In the rows, zero is written as 128.
Each row of numbers stands for one element and depends on some of the facts below. Use the named rows to name the rest.

Facts:
AV | ζ 346 | χ L AJ
AX | ζ 678 | χ W R AI
AZ | ζ 124 | χ AI
E | ζ 124 | χ AI AF B
V | ζ 346
Q | ζ 678 | χ N
T | ζ 678 | χ W
BB | ζ 346 | χ AB
AH | ζ 346 | χ W AF
AP | ζ 678 | χ D N
AQ | ζ 678 | χ BE
X | ζ 346 | χ AM
O | ζ 124 | χ AI AV
A | ζ 124 | χ H
D | ζ 346 | χ R AG
G | ζ 124
BC | ζ 124 | χ Y W Z AL
AY | ζ 124 | χ E BD BA
AR | ζ 124
L | ζ 678 | χ S AO
AA | ζ 678
AU | ζ 346 | χ AQ AD AO
Y | ζ 124 | χ AO
Z | ζ 124 | χ O
J | ζ 124 | χ AI
AE | ζ 346 | χ M
AF | ζ 678 | χ G P AM
S | ζ 346 | χ E
AL | ζ 678 | χ E BD
AN | ζ 124
AW | ζ 346 | χ AG
B | ζ 124
AJ | ζ 346 | χ AD J
AM | ζ 124
C | ζ 346 | χ W I
AK | ζ 124 | χ AA L
AC | ζ 678 | χ D
R | ζ 346
M | ζ 124
AG | ζ 678 | χ W AX AH V B J
I | ζ 678 | χ AX
P | ζ 678 | χ X
H | ζ 678 | χ K AB
W | ζ 678
BD | ζ 346 | χ AF
AI | ζ 678 | χ X AM
AS | ζ 346
N | ζ 346 | χ AX
BA | ζ 124 | χ B
AO | ζ 124 | χ AX AH N P
AD | ζ 346 | χ X AH AS P
F | ζ 678
AB | ζ 124
BE | ζ 124 | χ X AD BA
K | ζ 678
U | ζ 346
AT | ζ 124 | χ AR

Some elements and their rows:
I: [120 106  74 134 122 163 126  96 117  93  80 105 145 135 104  72 139 103
 100 149 117 164 128 112 103 163 155 177 133 149 134  90 144 123 124 130
  94 116 136 118 116 153 113 168  92 128 152 142 107 212 105  96]
AX: [117  86  71 135 120 171 114  87 121  92  94  85 129 122 107  71 141 123
  87 161 109 189 136 114 101 163 176 159 130 143 129  75 130 141 105 139
  99 121 144 111 118 157 116 175  71 139 144 148  98 215 111  87]
W: [106 133  66 123 119 118 100 105 118  96  90 115 152 156 113  70 131 105
 114 143 115 175 147 122 123 161 157 146 160 159 170 103 126 121 137 140
  86 118 153 121 141 156 127 168  78 144 110 149 121 193 125  83]
AG: [113 117  65 138 117 146 110 103 115  86  89  98 148 135 111  69 139 101
  95 150 121 177 132 113 104 167 163 170 140 149 133  90 136 126 127 135
  87 127 145 118 127 164 118 169  85 138 129 151 109 204 113  81]
V: [119 155  74 134 131 128 110 109 126 121  75 108 157 146 123  75  89 106
 165 158 100 128 163 127 114 147 140  84 163 145 160 109 128 100 157 108
  95 124 181 139 147 161 122 140  83 134 126 150 111 202  90  91]
B: [108 139  51 133 121 110 133 139 126 104 103 111 126 172 133  91  71 123
 103 161 100 145 139 130 123 178 149  96 166 159 167 150 132 106 166 130
 102 144 175 137 142 165 113 144  97 133 130 138 119 205 133  96]
BA: [114 143  56 149 114 116 141 152 119  97  92  92 127 167 128  98  81 123
  91 166 105 137 119 142 112 186 153 103 150 164 142 151 147 101 166 137
 108 165 167 133 152 173 110 128 106 132 142 140 109 217 122  90]
AY: [108 147  53 158 111 112 133 167 119  92  87  87 130 167 131 103  82 117
  85 160 112 130 111 145 105 192 158 105 148 162 130 155 148 102 173 141
 110 185 174 135 153 183 102 117 110 133 143 146 108 223 122  82]
AW: [121 148  75 145 131 149 124 115 120 109  72  91 160 134 122  70  94 101
 148 164 107 132 150 122  95 157 146 104 143 142 130 102 137 107 151 108
  95 133 177 137 138 169 116 142  91 125 140 154 104 215  78  89]
AI: [124 103 111 153  90 127 132 103 118 128  54  29 101 126  78 113 132 192
 113 174 115 189 114 145 129 155 178  81 153 174 171  84 139 135  70 169
 123 155 140 133 167 123 137 141  77 154 145 115  87 223 113  75]
O: [127  71  78 149 114 154 145 126 139 119 102  70  85 137 111 107  76 167
  93 178  83 139 128 148 112 164 169  70 139 145 139 129 128 132 124 142
 133 160 165 137 143 160 101 131  82 141 171 124  90 245 129 108]
AV: [129 123  96 147 128 157 130 123 129 134  60 100 151 136 108  90  93 110
 157 162 100  89 142 148  95 144 141  91 140 141 118 119 143  95 157 111
 117 145 177 150 144 162 101 115  95 128 170 134  98 238  77  97]
AC: [118 116  90 132 111 138 117 117 119 111  70 112 146 153  97  88 130 109
 117 144 118 136 129 136 116 155 154 149 150 156 150 111 142 106 141 138
 101 133 143 134 143 152 113 145  96 139 146 128 110 220 114  91]
U: [120 153  77 137 131 125 113 115 121 121  71 103 162 144 123  77  90 109
 167 157 101 124 163 132 111 150 139  82 159 148 150 109 130 100 155 110
  95 126 183 143 150 163 120 138  87 131 130 148 109 202  88  92]
F: [110 123  88 126 109 115 106 114 123 112  78 118 148 163  97  88 124 111
 131 139 114 139 139 140 131 151 151 128 166 164 177 113 132 103 143 141
 100 129 151 138 151 148 118 145  90 144 129 131 115 205 123  91]
AA: [111 125  86 120 111 115 108 114 127 116  75 132 151 163  98  86 126 113
 136 137 113 134 144 138 135 147 150 127 170 164 182 118 133 101 147 139
 102 128 153 141 152 145 116 144  85 146 129 130 120 206 124  94]
AU: [126 165  96 152 128 146 148 123 116 121  47  91 167 141 112  84 102  99
 154 163 113 110 128 126  95 156 126 112 139 152 125 116 159  84 155 104
  99 136 163 142 143 157 108 122 112 118 159 141 102 216  65  97]
AQ: [117 131 103 138 105 127 134 124 115 115  54 103 149 159  93 100 131 115
 123 142 124 131 117 141 121 155 142 145 151 168 157 121 155  96 138 139
 104 142 140 140 151 140 113 127 103 137 152 120 109 218 107  90]
AR: [111 137  59 132 128 113 141 128 128 106  98 118 125 172 129  92  72 129
 112 160  96 140 142 125 130 170 139  89 170 155 179 148 137 105 163 127
 103 132 166 139 144 157 116 145 105 130 133 133 121 201 130 110]

Name these rows:
A row may be one of the elements named above.
[111 136  50 143 123 135 145 135 120  91  96  95 125 158 134  90  80 117
  87 165 106 150 122 120 108 185 149 118 147 154 142 142 144 110 158 130
  98 146 163 125 132 171 107 145 105 126 142 149 113 212 119 100]  BC
[125  70  78 149 113 156 144 130 138 121 102  68  86 137 113 109  75 165
  96 178  84 136 130 146 110 163 170  67 140 147 138 131 128 132 123 144
 135 160 167 139 142 161 106 130  83 141 173 120  89 247 128 106]  O
[119 149  74 168 112 128 103 155 115 110  63  85 164 141 118  92  98  94
 141 151 117  96 132 163  83 168 160  95 139 151  99 123 138  91 178 118
 111 184 193 142 162 194 102 102  93 136 147 163  99 236  85  65]  S
[108 131  69 133 109 129 104 113 114  91  83  99 150 148 111  73 138 107
 105 148 122 177 136 119 113 167 164 155 152 157 149 100 139 118 133 140
  90 132 147 123 135 160 124 164  82 139 125 149 115 204 115  76]  T
[131 122  95 146 127 156 130 123 129 130  60  96 149 133 105  90  93 109
 160 160  98  89 144 150  96 145 139  92 141 143 121 118 142  98 156 109
 118 142 176 147 143 158 100 113  94 129 171 135  95 235  76 102]  AV
[110 142  59 150 113 116 138 150 124  96  89  92 126 170 131 100  79 122
  89 163 105 144 120 138 110 187 156 103 150 163 143 150 146 102 164 138
 105 166 168 133 150 173 107 129 109 133 141 141 108 217 124  89]  BA
[116 151  64 147 133 146 117 109 113 103  77  84 162 128 132  64  98  97
 136 163 108 158 148 114  89 164 153 112 141 142 128  94 135 111 145 109
  87 128 178 124 131 171 118 150  89 125 130 160 106 203  79  79]  C
[109 151  66 140 119 102 151 124 125 114  83  85 114 166 121  99  72 154
 110 175 101 166 131 119 136 172 142  75 171 169 187 140 143 107 142 137
 101 137 159 134 152 144 130 144 104 131 128 125 116 198 124 103]  AM
[123 114 104 143 110 147 133 135 120 113  57 129 153 162  88  99 134  92
 124 133 123  90 110 150 107 154 137 168 138 162 130 130 159  86 160 135
 109 147 136 145 147 154  92 116 109 136 173 118 105 236 104  98]  L
[127 107 114 152  92 125 132 105 118 130  51  30 103 125  77 110 135 190
 114 173 115 190 112 146 126 153 179  84 150 173 172  82 144 134  72 170
 123 155 138 135 167 124 138 142  74 155 146 112  85 224 114  76]  AI
[124  77  74 152 113 152 148 122 134 117 101  55  82 130 115 104  76 174
  87 184  86 159 127 143 108 169 176  68 138 149 139 123 128 138 113 145
 130 160 164 132 142 162 111 138  83 139 167 124  87 241 125  99]  J
[105 136  72 157  89 112  91 162 111  91  73  99 158 156 104 103 137  98
 104 132 130 124 112 168 100 177 175 143 150 172 125 123 143  99 161 152
 104 189 167 136 168 183 105 118  87 155 131 154 104 230 120  55]  AL
[119 111  67 141 120 140 145 132 132 109  93  94 108 157 119  99  77 135
  97 168  93 131 127 137 112 172 149  95 146 153 144 142 140 114 150 135
 116 149 165 139 138 163 104 137  98 130 163 128 105 228 122 108]  Z
[115 167 116 151 102 108 156 111 104 115  31  57 140 154  87 102 137 149
 122 165 136 179  95 127 129 167 138 131 152 186 174 102 174  99 100 148
  97 144 123 137 160 114 136 132 111 136 142 110  99 202  95  80]  P
[123 137  74 144 135 154 121 103 124 112  77  97 158 128 126  66  94 101
 143 162 101 131 155 121  93 153 146 110 143 141 129 102 132 109 148 105
  95 124 175 135 130 169 114 144  89 125 145 154 104 215  80  94]  D
[126  74  75 149 112 156 146 129 137 122 104  75  82 138 109 108  76 165
  93 179  82 137 127 148 111 162 170  71 141 147 136 129 130 131 125 142
 133 158 168 135 142 161 103 130  82 142 171 124  89 247 128 107]  O
[129 133  74 144 146 185 144  93 116 102  71  92 162 120 127  57 103  87
 131 171 106 143 142  97  77 158 135 147 124 131 109  93 149 113 136  92
  89 108 160 124 105 169 105 154 101 109 166 155  99 215  59 104]  N
[110 193  51 163 126 126 114 119 102  86  67  59 171 128 140  61 105  92
 121 170 126 181 136 108  82 184 156 124 138 153 119  93 149 113 152 116
  76 148 179 120 139 182 125 149  93 126 115 184 105 190  76  56]  AH
[115 158  62 148 135 140 114 106 116 100  79  86 162 130 130  63  95 101
 138 165 106 154 149 114  90 162 149 111 142 140 123  94 137 113 146 108
  89 127 178 125 132 171 122 154  85 124 127 164 102 200  77  81]  C
[105 130  68 137 110 130 107 109 116  93  83 102 151 147 111  75 135 107
 102 146 119 176 134 122 114 166 166 152 151 161 151 100 138 118 134 139
  91 130 150 122 138 159 123 160  82 140 124 155 113 199 115  78]  T
[108 190  59 173 108 105 100 154 103  93  65  63 170 140 131  84 101  96
 125 157 125 148 129 145  85 187 163 101 143 159 114 113 145 100 169 127
  93 183 191 133 164 190 118 120  92 136 116 176 101 211  82  45]  BD
[112 149  67 137 119 101 149 124 125 110  88  84 118 167 126  96  72 151
 107 176 100 166 133 123 134 173 143  72 173 167 190 141 146 114 140 137
 103 136 162 134 150 144 129 147 101 133 124 127 113 197 125 102]  AM
[106 171  84 157  93  91 115 136 100  93  49  58 150 154 101  98 137 132
 106 155 137 185 102 136 119 183 163 131 152 183 163 105 157 105 123 157
  89 165 144 128 168 148 135 136  95 146 112 142 105 197 107  54]  AF
[121 147  73 144 133 147 118 113 123 113  69  91 154 134 124  72  96 102
 148 164 104 132 149 127  94 158 144 103 144 143 130 103 137 105 150 110
  98 135 176 136 138 170 115 141  89 126 144 156 100 217  77  87]  AW
[124  92  70 151 116 148 145 126 133 110  99  65  91 142 118 101  75 163
  89 182  89 157 127 138 111 173 170  72 144 152 141 126 133 133 125 142
 121 159 168 130 142 161 109 138  84 138 159 128  94 234 126  97]  AZ
[114 114  94 123 112 121 115 123 126 117  73 127 148 164  95  93 130 110
 133 140 116 120 137 145 128 146 147 132 162 161 169 120 138  94 144 137
 105 133 149 143 152 148 109 136  91 141 141 123 112 217 121  98]  H
[116 168  88 154 118 115 182 136 114 113  50  67 123 170 111 110  79 148
 104 181 112 148  94 122 122 184 126  97 150 176 160 146 179  96 139 132
 105 152 141 139 150 136 123 122 129 119 157 113 106 211 103 106]  BE
[121 196 108 162 128 127 163 116 103 126  27  49 161 143 112  86  99 128
 154 181 123 151 118 113 102 166 124  97 145 166 147 103 179  87 130 110
  93 139 152 140 148 135 132 126 121 113 148 133 100 201  56  85]  AD
[121 151  68 153 141 163 191 125 111  88  70  99 138 157 130  84  90 101
  82 174 113 146  97  94  93 190 120 167 125 151 120 142 179  94 152 114
  91 129 132 124 107 154 100 142 137 100 175 130 110 216  92 119]  AO
[119 141  75 144 129 147 175 143 118  99  76 110 138 167 122  95  80 106
  96 164 110 115 108 123 105 180 126 138 143 157 131 159 170  91 169 123
 107 144 147 138 130 162  96 124 133 115 174 123 110 223 100 117]  Y

The same elements again, as new rows of numbers:
Named rows:
L: [122 190 120 101 143 115 145 118 144 128 126 152 138 119 122 128 137 163
 176 137 114 106  64 123  91  87  98  99 160]
AC: [120 209 109  92 163 111 113 112 103 120 135 127 121 128 168 134 118 168
 132 139 141 110  88 149  82 104  86 122 128]
BE: [102 182 142  92 183 141 118 146 161 111 109 151 131 108 135 149 152 168
 112 122 129 104 127 125 123  76 133 158 159]
AF: [125 177 114 107 140 117 153 127 157 144 128 134 136 134 145 129 139 157
 145 144 147 119  79 169  95 107 120 123 154]
W: [108 183 137 113 166  93 147 140 126 156 128 131 151 156 122  96 137 152
 117 126 132  88  39 168  89  69  95 129 122]
AK: [110 191 156  98 164 172 124 130 152  89 130 164 118 108 116 133 163 182
 167 141 102 105 105  78  78  99 116 144 161]
AV: [114 189 156 105 157 122 134  94 147  69 159 133 145 119 101 158 139 173
 101 126 100 117  92 129  95  90 123  94 149]
BA: [ 99 173 152 101 190 142 116 139 135 122 108 136 127 131 132 138 164 152
 118 108 118  90 105 123 132  92 113 148 170]
AM: [ 98 156 149 118 172 161 123 155 186 111 123 145 132 116 119 120 144 146
 105 119 112 101  86 161 108 113 128 161 150]
AQ: [114 203 100  88 160  90 142 123 145 139 101 159 149 120 134 132 138 153
 142 129 138 102 101 152 105  72 122 124 152]
B: [ 89 164 162 109 189 146 124 138 142 127 111 136 124 136 131 124 160 153
 107  98 106  82  86 133 128  92 107 150 161]
AR: [ 76 194 158  80 215 163 142 124 147 136 124 154 141 124 100 148 137 156
  87 162  96  78  79 151  61 133 117 165 197]
AI: [110 179  98 120 153  98 127 136 147 122 123 136 139 129 122 130 121 146
 146 133 137 112  66 174  95  99 116 122 151]
G: [107 155 168 111 167 175 139 150 172 129 129 128 128 126 132 124 161 147
 118 133 126 112  96 155  98 113 127 162 153]
BD: [123 168 167 103 157 133 172  92 144  94 153 110 148 150 122 136 150 134
 109 119 128 121  91 164 108  95 133 118 157]
AL: [114 181 126 100 150 115 147 117 119 158 138 118 140 132 141 154 145 147
 161 136 157 117  81 143  97  89 115 117 163]
AP: [119 201 121  85 160 118 112 102 106 120 142 131 135 119 170 133 113 172
 144 157 150 100  86 134  85  83  89 115 139]
AH: [125 185 181 101 167 119 161 109 136  76 145 121 145 157 120 124 148 172
  82 130 133 119  81 159 104  78 129 119 138]
Q: [125 198 121  92 161 117 111 114 116 117 137 137 154 111 160 122 114 164
 145 162 155  97  76 137  83  72  98 110 153]

Rows to name:
Some rows may be elements named above.
[124 190 173 101 166 117 158 107 142  81 155 122 144 157 123 124 144 170
  87 134 128 111  82 159 114  74 121 117 140]  AH
[ 99 149 156 118 177 155 124 155 186 111 123 139 131 117 125 118 142 146
 113 120 117 102  88 157 109 101 128 161 149]  AM
[119 179 152 105 166 113 152 113 163  71 137 131 148 141 111 123 138 133
  91 116 117 121  97 183 117  99 142 117 146]  X
[118 197 106  99 161  99 120 126 105 132 133 121 120 135 144 136 133 190
 122 144 159 109  79 138 105  85  95 109 145]  AG
[102 183 183  96 168 154 106 144 131 125 160 116 132 111 140 166 154 183
 124 149 136 105 107  95  92  49 128 143 153]  BC
[132 208 152  81 162 111 148  91 149  68 139 145 152 130 130 151 139 176
  97 144 140 112 128 131 113  54 136 109 153]  AU
[115 202 100  93 161  93 143 124 156 132 101 158 147 123 137 133 139 148
 143 128 144 106  98 153 112  70 119 124 150]  AQ
[ 95 151 148 121 171 154 124 154 190 116 121 136 131 125 119 121 144 138
 120 127 117  97  88 161 104 108 128 164 152]  AM
[120 177 161 103 159 125 159  81 131  77 149 127 144 144 114 139 146 151
 121 115 116 115  92 132 116  98 125  97 169]  S
[106 170 162  99 176 155 117 136 132 121 134 126 117 116 146 161 160 165
 139 131 143 116 125 110 120  89 125 145 187]  AY
[113 202 168  98 180 128 121  77 106  68 157 119 138 150 144 123 125 163
  80 123 114 105  99 147 105  95 102 113 133]  D
[119 185 174 101 177 130 133  88 136  63 149 127 167 138 135 104 119 145
  90 137 122  91  78 151 104  69 114 104 139]  N
[121 178 119 104 147 105 151 133 157 137 111 145 153 127 130 121 136 152
 136 142 142 116  70 181  95  88 120 122 138]  P
[114 204 152  98 177 122 132  93 104  70 156 113 125 151 131 134 143 185
  80 131 141 118  96 136 114  95 108 103 149]  AW
[118 208 134  99 162  97 134 134 105 130 142 118 129 145 138 132 134 181
 143 156 162 108  68 137  81  51 108 127 137]  T
[102 161 162 111 177 156 124 139 137 115 129 132 124 117 130 144 154 160
 136 123 122 100  96 128 121 103 124 142 171]  E
[119 172 173 104 163 130 169  98 140  98 148 108 150 158 129 139 151 136
 106 119 127 124 101 164 112 105 131 119 159]  BD
[ 97 169 140 116 180 144 104 149 166 103 128 136 119 113 116 141 139 180
 104 122 117 102  84 138 112  98 119 153 154]  J

